Below are the code and all the weights of a small trained network. Each question names an input and a class and asks about switching units off, where a switched-off unit gives its printed mean instead of its output.

import numpy as np


def w(rows, s, z=0):
    codes = np.array(rows[::2]) - 128.0
    scale = np.full(codes.shape[1], s)
    scale[-1] = z or s
    return codes * scale


def norm(h):
    return h / np.sqrt((h * h).mean(-1, keepdims=True) + 1e-5)


def f(y):
    return np.maximum(y, 0)


def log_softmax(a):
    a = a - a.max(-1, keepdims=True)
    return a - np.log(np.exp(a).sum(-1, keepdims=True))


def net(x, mask):
    res = np.array(x, float).reshape(1, 3) / 4 @ E
    u = 0
    for l in range(2):
        y = f(norm(res) @ A[l][:, :-1].T + A[l][:, -1])
        res = res + np.where(mask[u : u + 7], y, B[l][:, -1]) @ B[l][:, :-1]
        u += 7
    return log_softmax(norm(res)[-1] @ U[:, :-1].T + U[:, -1])


A, B = {}, {}
E = w([
[210,80,173,113,225,41,174,165,58],'x0',
[15,66,204,110,113,215,64,198,70],'x1',
[220,91,103,186,113,245,255,155,87],'x2',
],0.0051)
A[0] = w([
[68,142,120,89,128,123,81,57,177,105],'0.n0',
[88,127,176,144,162,207,88,162,102,185],'0.n1',
[120,176,147,108,184,120,145,136,90,226],'0.n2',
[123,163,82,125,93,2,65,124,188,9],'0.n3',
[39,121,146,89,139,73,109,149,148,194],'0.n4',
[113,134,142,98,204,63,85,100,84,121],'0.n5',
[80,63,170,123,180,114,114,187,71,6],'0.n6',
],0.0075,0.0018)
B[0] = w([
[87,84,119,159,117,102,185,223,105,229],'0.n0',
[125,96,60,78,118,124,18,60,98,217],'0.n1',
[176,123,178,132,84,81,157,118,72,175],'0.n2',
[182,104,133,216,175,194,101,141,32,254],'0.n3',
[130,81,199,68,99,98,158,200,153,226],'0.n4',
[135,140,135,28,115,162,61,1,123,214],'0.n5',
[109,137,156,227,73,49,123,117,168,202],'0.n6',
],0.0071,0.0068)
A[1] = w([
[122,151,161,230,109,105,134,198,2,86],'1.n0',
[71,116,138,245,127,131,65,170,110,161],'1.n1',
[82,195,100,80,167,138,139,130,110,87],'1.n2',
[120,214,19,162,115,158,197,124,198,71],'1.n3',
[168,156,144,134,194,159,75,84,50,6],'1.n4',
[31,30,181,149,104,20,147,200,107,127],'1.n5',
[190,199,130,97,198,84,252,122,129,185],'1.n6',
],0.0065,0.0024)
B[1] = w([
[197,152,91,201,140,101,112,91,231,231],'1.n0',
[220,122,85,138,158,143,172,113,119,229],'1.n1',
[134,96,108,112,145,176,109,108,87,128],'1.n2',
[45,166,255,152,178,141,56,65,156,174],'1.n3',
[139,157,135,85,173,180,125,73,138,175],'1.n4',
[91,159,74,142,181,143,216,155,177,254],'1.n5',
[71,158,127,74,54,141,130,211,106,190],'1.n6',
],0.0078,0.0074)
U = w([
[212,114,88,223,202,114,156,121,183,255],'0',
[40,97,72,81,172,150,140,246,178,100],'1',
[85,227,231,147,118,198,122,121,157,151],'2',
[110,84,73,154,37,211,61,109,42,58],'3',
[214,182,190,63,187,115,95,92,57,66],'4',
[83,71,195,98,133,22,114,121,137,127],'5',
[182,202,140,108,15,93,201,215,95,93],'6',
],0.012,0.0019)

Each question gives the input, the list of numbers given to net, and the class t.
The units are the neurons (one row each of A and B). Each row of codes is followed by its name. A weight is (code - 128) times the scale printed after its matrix; where a second scale follows, it is the last column's (A, B and U).
mask holds one flag per neuron, layer by layer. A switched-off neuron (its flag False) gives its mean, the last column of its row in B, instead of its output. The means were averaged over made-up inputs and are rounded, as every weight is.
A unit's drop is (log p(t) with every unit on - log p(t) with that unit switched off) / (log p(t) with every unit on - log p(t) with every unit switched off).
The circuit of an input: a set's keep is (log p(t) with only the set's units on - log p(t) with every unit switched off) / (log p(t) with every unit on - log p(t) with every unit switched off). Starting from the 12 units with the biggest drops (on a tie, the unit counted first), units are removed one at a time, each time the one whose removal leaves the highest keep (on an exact tie, the one counted first), for as long as the keep stays at least 0.8.
circuit, biggest first: the units of the circuit, biggest drop first
top k neurons: the k neurons with the biggest drops, biggest first
top k neurons in layer l: the k neurons of layer l with the biggest drops, biggest first
input [7,-3,-6], class 4: circuit, biggest first : [0.n5]
input [2,6,1], class 0: top 2 neurons : [0.n6 0.n5]
input [8,-2,3], class 6: top 3 neurons : [1.n6 0.n3 0.n1]
input [2,-6,-8], class 4: top 2 neurons : [0.n5 0.n3]
input [5,8,-1], class 5: circuit, biggest first : [0.n3 0.n6]
input [-1,2,-2], class 1: circuit, biggest first : [0.n4 1.n5]
input [-4,1,-7], class 1: top 2 neurons : [0.n4 0.n6]
input [2,-6,-4], class 4: circuit, biggest first : [0.n5 1.n5]
input [6,1,-3], class 5: circuit, biggest first : [0.n5 0.n6 1.n1]
input [-2,2,-6], class 1: top 4 neurons : [0.n4 1.n5 0.n5 0.n0]
input [-5,0,-7], class 0: circuit, biggest first : [0.n3 1.n1]
input [1,-1,7], class 6: circuit, biggest first : [1.n6 0.n3 0.n1]
input [5,-3,1], class 6: top 4 neurons : [1.n6 0.n3 0.n1 1.n3]
input [-6,0,6], class 2: top 2 neurons in layer 0 : [0.n3 0.n5]
input [6,7,0], class 5: top neuron : [0.n3]
input [2,5,-2], class 5: circuit, biggest first : [0.n6 0.n4]
input [-3,-1,8], class 2: top 2 neurons : [0.n3 1.n3]
input [-3,-1,1], class 2: top 2 neurons in layer 0 : [0.n3 0.n4]
input [-6,-3,7], class 2: circuit, biggest first : [1.n3 0.n3]
input [-1,1,5], class 3: top neuron : [0.n3]
input [0,-7,7], class 2: top 2 neurons : [1.n3 0.n4]
